Below is a small trained network, with its code and all its weights. Each question gives an input and a target symbol and asks what happens when units are switched off, that is, made to give their printed mean instead of their output.

import numpy as np


def w(rows, s, z=0):
    codes = np.array(rows[::2]) - 128.0
    scale = np.full(codes.shape[1], s)
    scale[-1] = z or s
    return codes * scale


def f(y):
    return y / 2 * (1 + np.tanh(0.7978845608 * (y + 0.044715 * y**3)))


def softmax(a):
    e = np.exp(a - a.max(-1, keepdims=True))
    return e / e.sum(-1, keepdims=True)


def log_softmax(a):
    a = a - a.max(-1, keepdims=True)
    return a - np.log(np.exp(a).sum(-1, keepdims=True))


def net(x, mask):
    ids = ['βδηθλπστφψ'.index(c) for c in x.split()]
    T = len(ids)
    res = E[ids] + P[:T]
    u = 0
    for l in range(2):
        r = res
        for j in range(2):
            rows = slice(4 * j, 4 * j + 4)
            q, k, v = (r @ M[l][rows].T for M in (Q, K, V))
            z = softmax(np.where(np.tri(T) > 0, q @ k.T / 4**0.5, -1e9)) @ v
            o = O[l][rows]
            res = res + np.where(mask[u + j], z, o[:, -1]) @ o[:, :-1]
        u += 2
        y = f(res @ A[l][:, :-1].T + A[l][:, -1])
        res = res + np.where(mask[u : u + 4], y, B[l][:, -1]) @ B[l][:, :-1]
        u += 4
    return log_softmax(res[-1] @ U[:, :-1].T + U[:, -1])


Q, K, V, O, A, B = {}, {}, {}, {}, {}, {}
E = w([
[116,2,71,101,154,209,129],'β',
[97,46,88,229,181,176,132],'δ',
[106,44,160,107,21,69,241],'η',
[176,125,164,138,66,27,57],'θ',
[66,85,77,46,187,102,114],'λ',
[105,122,142,180,136,234,94],'π',
[162,64,168,68,12,41,106],'σ',
[20,243,235,50,195,122,26],'τ',
[131,96,160,224,79,38,145],'φ',
[190,34,138,146,39,149,59],'ψ',
],0.013)
P = w([
[17,122,96,145,7,60,67],'0',
[82,103,180,130,125,114,156],'1',
[80,136,129,160,122,103,118],'2',
[80,131,116,141,106,110,110],'3',
[143,220,119,145,114,119,165],'4',
[123,149,154,126,122,110,127],'5',
[121,113,113,83,119,95,140],'6',
[135,78,240,116,166,113,147],'7',
[150,186,190,175,146,107,110],'8',
[151,157,63,169,122,97,106],'9',
[144,179,130,98,114,120,189],'10',
[126,121,212,121,154,122,159],'11',
[123,70,153,101,159,96,75],'12',
],0.017)
Q[0] = w([
[102,120,153,134,35,83,127],'0.h0',
[125,95,91,151,87,111,141],'0.h0',
[150,129,134,159,105,85,145],'0.h0',
[127,137,143,137,126,53,86],'0.h0',
[128,80,152,127,103,102,52],'0.h1',
[158,168,104,106,207,163,146],'0.h1',
[142,111,111,142,171,116,87],'0.h1',
[199,113,170,111,250,152,141],'0.h1',
],0.013)
K[0] = w([
[56,134,114,134,83,88,99],'0.h0',
[104,99,97,131,125,99,142],'0.h0',
[94,147,134,131,66,128,146],'0.h0',
[140,148,114,146,122,101,90],'0.h0',
[99,132,7,186,111,120,60],'0.h1',
[191,52,179,113,223,121,177],'0.h1',
[158,137,70,85,137,70,110],'0.h1',
[215,180,145,145,201,129,142],'0.h1',
],0.014)
V[0] = w([
[172,159,183,137,115,145,74],'0.h0',
[94,113,176,78,130,114,196],'0.h0',
[149,111,176,186,168,122,192],'0.h0',
[104,92,152,119,130,149,117],'0.h0',
[104,142,167,158,101,187,128],'0.h1',
[124,121,138,247,108,72,100],'0.h1',
[124,169,190,61,117,88,124],'0.h1',
[111,176,108,163,177,129,95],'0.h1',
],0.014)
O[0] = w([
[132,29,69,132,103,139,181,90],'0.h0',
[63,184,125,87,103,76,86,150],'0.h0',
[72,207,116,129,98,102,160,26],'0.h0',
[102,97,131,145,149,72,109,173],'0.h0',
[151,25,9,38,234,13,91,133],'0.h1',
[123,150,135,101,129,106,239,248],'0.h1',
[133,89,155,40,106,170,128,159],'0.h1',
[150,209,52,64,83,170,129,98],'0.h1',
],0.011,0.013)
A[0] = w([
[1,113,73,140,197,118,88,48],'0.n0',
[77,129,138,104,63,95,111,88],'0.n1',
[73,158,58,143,83,110,173,214],'0.n2',
[200,151,117,141,62,130,193,2],'0.n3',
],0.0094,0.0033)
B[0] = w([
[179,1,200,95,183,209,85,254],'0.n0',
[75,173,174,182,172,77,197,198],'0.n1',
[190,93,121,43,233,88,90,187],'0.n2',
[51,131,176,186,52,176,111,170],'0.n3',
],0.0096,0.0063)
Q[1] = w([
[144,59,185,151,194,182,61],'1.h0',
[189,115,167,129,53,118,140],'1.h0',
[250,130,253,121,68,28,138],'1.h0',
[90,155,49,141,158,122,106],'1.h0',
[172,157,121,166,42,16,160],'1.h1',
[102,214,82,115,151,147,65],'1.h1',
[99,186,133,106,216,238,183],'1.h1',
[116,135,122,211,76,164,130],'1.h1',
],0.0068)
K[1] = w([
[101,124,120,120,129,142,111],'1.h0',
[17,25,128,128,72,108,148],'1.h0',
[131,111,83,220,63,19,151],'1.h0',
[111,136,148,120,205,120,111],'1.h0',
[192,55,147,132,178,131,146],'1.h1',
[161,185,132,142,167,165,102],'1.h1',
[184,253,135,73,92,96,182],'1.h1',
[144,181,158,115,91,138,180],'1.h1',
],0.007)
V[1] = w([
[211,135,117,147,88,104,153],'1.h0',
[177,79,155,137,109,168,103],'1.h0',
[123,157,196,84,83,2,116],'1.h0',
[211,171,92,161,57,126,118],'1.h0',
[178,221,157,97,104,144,172],'1.h1',
[157,177,133,108,251,85,126],'1.h1',
[130,65,100,158,89,90,162],'1.h1',
[130,146,220,126,141,222,79],'1.h1',
],0.0078)
O[1] = w([
[94,117,75,253,159,121,217,97],'1.h0',
[196,83,122,169,6,141,200,155],'1.h0',
[112,119,229,109,197,254,218,225],'1.h0',
[184,97,77,183,158,179,125,3],'1.h0',
[132,85,201,83,54,60,142,49],'1.h1',
[113,126,199,145,170,58,164,174],'1.h1',
[127,138,127,131,160,191,86,150],'1.h1',
[79,180,176,87,237,109,80,164],'1.h1',
],0.0076,0.019)
A[1] = w([
[92,56,175,66,135,167,146,176],'1.n0',
[210,101,125,254,124,126,171,4],'1.n1',
[137,130,69,145,121,109,171,62],'1.n2',
[110,202,173,142,115,188,123,181],'1.n3',
],0.009,0.0023)
B[1] = w([
[171,76,96,194,93,133,89,253],'1.n0',
[41,165,193,16,170,124,28,150],'1.n1',
[236,77,242,95,125,1,130,133],'1.n2',
[95,23,32,144,43,18,144,174],'1.n3',
],0.0073,0.04)
U = w([
[71,147,81,163,197,172,133,236],'β',
[103,187,172,73,165,164,220,175],'δ',
[11,141,90,146,99,44,101,157],'η',
[57,145,120,144,113,183,138,207],'θ',
[226,184,199,246,115,66,48,149],'λ',
[158,143,111,99,183,52,167,48],'π',
[161,130,177,184,144,142,131,3],'σ',
[169,111,59,126,145,75,121,128],'τ',
[119,162,138,112,104,111,227,232],'φ',
[69,144,150,3,132,172,140,17],'ψ',
],0.0053,0.0042)

Each question gives the input, a string of symbols that net reads in full, and the target symbol t.
The units are the heads (4 rows each of Q, K, V and O) and the neurons (one row each of A and B). Each row of codes is followed by its name. A weight is (code - 128) times the scale printed after its matrix; where a second scale follows, it is the last column's (O, A, B and U).
mask holds one flag per unit, layer by layer, with each layer's heads first. A switched-off unit (its flag False) gives its mean, the last column of its rows in O or B, instead of its output. The means were averaged over made-up inputs and are rounded, as every weight is.
A unit's drop is (log p(t) with every unit on - log p(t) with that unit switched off) / (log p(t) with every unit on - log p(t) with every unit switched off).
The circuit of an input: a set's keep is (log p(t) with only the set's units on - log p(t) with every unit switched off) / (log p(t) with every unit on - log p(t) with every unit switched off). Starting from all 12 units, units are removed one at a time, each time the one whose removal leaves the highest keep (on an exact tie, the one counted first), for as long as the keep stays at least 0.8.
circuit, biggest first: the units of the circuit, biggest drop first
unit that matters most: the unit with the biggest drop
top k neurons: the k neurons with the biggest drops, biggest first
top k neurons in layer l: the k neurons of layer l with the biggest drops, biggest first
heads that matter: for each layer, one digit per head in row order, 1 if its drop is at least 0.15 and else 0, layers parted by /
input λ ψ π β φ τ φ δ φ λ β, target π: heads that matter -> 11 / 01
input τ π τ β σ θ, target τ: circuit, biggest first -> (0.h1; 0.h0; 1.h0)
input δ β τ σ ψ τ τ β π ψ θ β, target τ: unit that matters most -> 0.n0
input δ π π π ψ, target δ: circuit, biggest first -> (1.n0; 0.h1; 1.n3)
input λ λ λ, target η: circuit, biggest first -> (0.h1; 1.n3; 0.h0)
input λ τ ψ β β π τ τ, target λ: circuit, biggest first -> (0.h1; 1.h0)
input δ λ β π θ π β λ δ φ δ ψ, target δ: heads that matter -> 01 / 11
input π β β, target τ: heads that matter -> 01 / 10
input η θ φ τ δ λ ψ, target η: top 2 neurons in layer 0 -> (0.n0; 0.n1)
input λ π λ β, target η: circuit, biggest first -> (0.h1; 1.n3; 0.h0; 0.n0)
input λ φ τ τ β η σ, target λ: circuit, biggest first -> (0.h0; 0.h1)
input τ β η σ π θ τ λ π ψ π τ, target τ: circuit, biggest first -> (0.h1; 1.h0)
input φ β π π σ λ σ φ, target φ: circuit, biggest first -> (0.h1; 1.h1)
input σ β η σ τ π σ λ, target ψ: circuit, biggest first -> (0.h1)
input η β β, target σ: circuit, biggest first -> (1.n0; 0.n0; 0.h1; 1.h0)
input φ λ η η λ φ δ φ π δ λ, target δ: heads that matter -> 11 / 10
input β π θ π φ λ τ λ, target δ: circuit, biggest first -> (0.h1; 1.n3)
input η π η β ψ τ β, target λ: top 3 neurons -> (0.n0; 0.n1; 1.n3)
input τ β φ π ψ, target τ: heads that matter -> 11 / 10
input η θ θ λ σ θ λ φ λ, target φ: heads that matter -> 11 / 01
input η β σ σ, target η: unit that matters most -> 1.n3
input τ λ σ λ σ θ λ λ λ π λ σ, target τ: circuit, biggest first -> (0.h0; 0.h1; 1.n0)
input η σ ψ π β λ π τ, target λ: top 4 neurons -> (0.n0; 0.n1; 1.n0; 1.n3)
input σ λ η δ, target θ: top 4 neurons -> (0.n0; 0.n2; 1.n3; 1.n2)
input φ δ ψ λ β λ τ δ η β π θ, target φ: circuit, biggest first -> (0.h1; 1.h1)
